Below is a small trained network, with its code and all its weights. Each question gives an input and a class and asks what happens when units are switched off, that is, made to give their printed mean instead of their output.

import numpy as np


def w(rows, s, z=0):
    codes = np.array(rows[::2]) - 128.0
    scale = np.full(codes.shape[1], s)
    scale[-1] = z or s
    return codes * scale


def norm(h):
    return h / np.sqrt((h * h).mean(-1, keepdims=True) + 1e-5)


def f(y):
    return np.maximum(y, 0)


def log_softmax(a):
    a = a - a.max(-1, keepdims=True)
    return a - np.log(np.exp(a).sum(-1, keepdims=True))


def net(x, mask):
    res = np.array(x, float).reshape(1, 2) / 4 @ E
    u = 0
    for l in range(3):
        y = f(norm(res) @ A[l][:, :-1].T + A[l][:, -1])
        res = res + np.where(mask[u : u + 9], y, B[l][:, -1]) @ B[l][:, :-1]
        u += 9
    return log_softmax(norm(res)[-1] @ U[:, :-1].T + U[:, -1])


A, B = {}, {}
E = w([
[133,66,104,222,145,63],'x0',
[215,253,217,190,132,154],'x1',
],0.0047)
A[0] = w([
[128,44,155,83,89,155,211],'0.n0',
[145,154,132,70,129,254,80],'0.n1',
[142,135,128,96,163,94,56],'0.n2',
[129,208,144,46,108,180,92],'0.n3',
[143,112,69,91,165,87,3],'0.n4',
[168,85,134,113,98,141,18],'0.n5',
[94,108,102,49,113,149,74],'0.n6',
[85,102,73,100,109,57,18],'0.n7',
[136,73,98,37,92,174,47],'0.n8',
],0.0072,0.0022)
B[0] = w([
[92,138,93,116,80,170,230],'0.n0',
[120,110,199,74,118,133,236],'0.n1',
[155,158,131,178,141,108,128],'0.n2',
[100,65,173,9,140,238,252],'0.n3',
[70,181,111,130,124,136,170],'0.n4',
[91,59,136,116,126,109,128],'0.n5',
[132,29,110,109,1,151,225],'0.n6',
[28,159,130,107,98,102,224],'0.n7',
[136,62,109,147,56,151,230],'0.n8',
],0.0068,0.0043)
A[1] = w([
[63,67,70,173,104,117,166],'1.n0',
[203,134,139,153,173,103,101],'1.n1',
[119,149,150,69,142,140,60],'1.n2',
[185,210,184,2,183,172,76],'1.n3',
[215,160,74,180,171,132,98],'1.n4',
[149,67,114,177,204,53,1],'1.n5',
[175,188,199,72,170,158,67],'1.n6',
[59,29,123,168,215,16,63],'1.n7',
[157,153,153,117,42,178,126],'1.n8',
],0.0063,0.0035)
B[1] = w([
[181,189,140,200,173,98,253],'1.n0',
[139,129,91,60,102,117,175],'1.n1',
[140,150,143,161,82,128,155],'1.n2',
[147,101,53,254,210,119,220],'1.n3',
[87,132,91,41,79,75,179],'1.n4',
[209,68,146,95,110,144,154],'1.n5',
[115,215,171,152,164,158,195],'1.n6',
[118,183,195,127,151,157,192],'1.n7',
[100,129,208,126,144,104,206],'1.n8',
],0.0077,0.0052)
A[2] = w([
[68,108,71,162,143,149,152],'2.n0',
[217,132,191,184,148,104,96],'2.n1',
[143,120,218,155,171,241,30],'2.n2',
[131,163,41,206,164,76,97],'2.n3',
[100,191,152,95,200,205,38],'2.n4',
[51,75,26,162,34,93,5],'2.n5',
[127,165,157,196,145,96,135],'2.n6',
[231,2,101,152,39,43,125],'2.n7',
[91,136,93,188,88,104,74],'2.n8',
],0.0064,0.0028)
B[2] = w([
[212,147,135,118,133,144,191],'2.n0',
[113,132,67,102,104,163,228],'2.n1',
[173,150,124,192,81,153,239],'2.n2',
[121,74,159,88,120,130,197],'2.n3',
[204,117,107,182,182,69,203],'2.n4',
[185,202,71,184,124,146,254],'2.n5',
[97,58,132,71,125,141,230],'2.n6',
[143,82,100,114,254,92,242],'2.n7',
[121,143,87,159,101,117,185],'2.n8',
],0.0081,0.0041)
U = w([
[114,49,150,60,46,223,155],'0',
[176,87,94,70,197,55,179],'1',
[186,166,203,217,179,192,190],'2',
[111,146,7,208,52,113,154],'3',
[109,132,146,128,108,121,3],'4',
[33,100,162,203,178,49,104],'5',
[163,213,166,58,55,68,74],'6',
],0.014,0.0059)

Each question gives the input, the list of numbers given to net, and the class t.
The units are the neurons (one row each of A and B). Each row of codes is followed by its name. A weight is (code - 128) times the scale printed after its matrix; where a second scale follows, it is the last column's (A, B and U).
mask holds one flag per neuron, layer by layer. A switched-off neuron (its flag False) gives its mean, the last column of its row in B, instead of its output. The means were averaged over made-up inputs and are rounded, as every weight is.
A unit's drop is (log p(t) with every unit on - log p(t) with that unit switched off) / (log p(t) with every unit on - log p(t) with every unit switched off).
The circuit of an input: a set's keep is (log p(t) with only the set's units on - log p(t) with every unit switched off) / (log p(t) with every unit on - log p(t) with every unit switched off). Starting from the 12 units with the biggest drops (on a tie, the unit counted first), units are removed one at a time, each time the one whose removal leaves the highest keep (on an exact tie, the one counted first), for as long as the keep stays at least 0.8.
circuit, biggest first: the units of the circuit, biggest drop first
most important unit: the unit with the biggest drop
top k neurons: the k neurons with the biggest drops, biggest first
top k neurons in layer l: the k neurons of layer l with the biggest drops, biggest first
drop of u: that unit's drop, to one decimal
input [8,-7], class 5: circuit, biggest first => (0.n6, 1.n7)
input [8,-3], class 5: top 2 neurons => (1.n7, 0.n7)
input [6,0], class 2: circuit, biggest first => (1.n7, 0.n6)
input [6,-2], class 5: most important unit => 0.n7
input [2,-1], class 5: top 2 neurons => (0.n3, 0.n6)
input [8,1], class 1: top 4 neurons => (0.n3, 0.n7, 0.n1, 1.n5)
input [7,8], class 1: top 4 neurons in layer 0 => (0.n3, 0.n1, 0.n7, 0.n0)
input [2,2], class 1: top 2 neurons => (0.n3, 0.n7)
input [3,4], class 6: top 4 neurons => (0.n3, 0.n6, 0.n8, 1.n3)
input [6,7], class 1: top 3 neurons => (0.n1, 0.n3, 1.n7)
input [5,6], class 1: top 2 neurons => (0.n1, 1.n7)
input [-2,-3], class 3: top 2 neurons => (2.n5, 0.n3)
input [6,-4], class 5: top 3 neurons => (1.n7, 1.n0, 0.n6)
input [4,-1], class 5: top neuron in layer 1 => (1.n6)
input [4,8], class 6: top 2 neurons => (0.n3, 1.n4)
input [8,-1], class 2: top 3 neurons in layer 0 => (0.n6, 0.n8, 0.n0)
input [3,0], class 2: top 2 neurons => (1.n7, 0.n6)
input [0,-3], class 3: drop of 1.n0 => 0.0
input [-2,-8], class 3: drop of 2.n5 => 0.1
input [3,6], class 6: drop of 0.n3 => 1.3
input [4,0], class 2: top neuron in layer 0 => (0.n6)
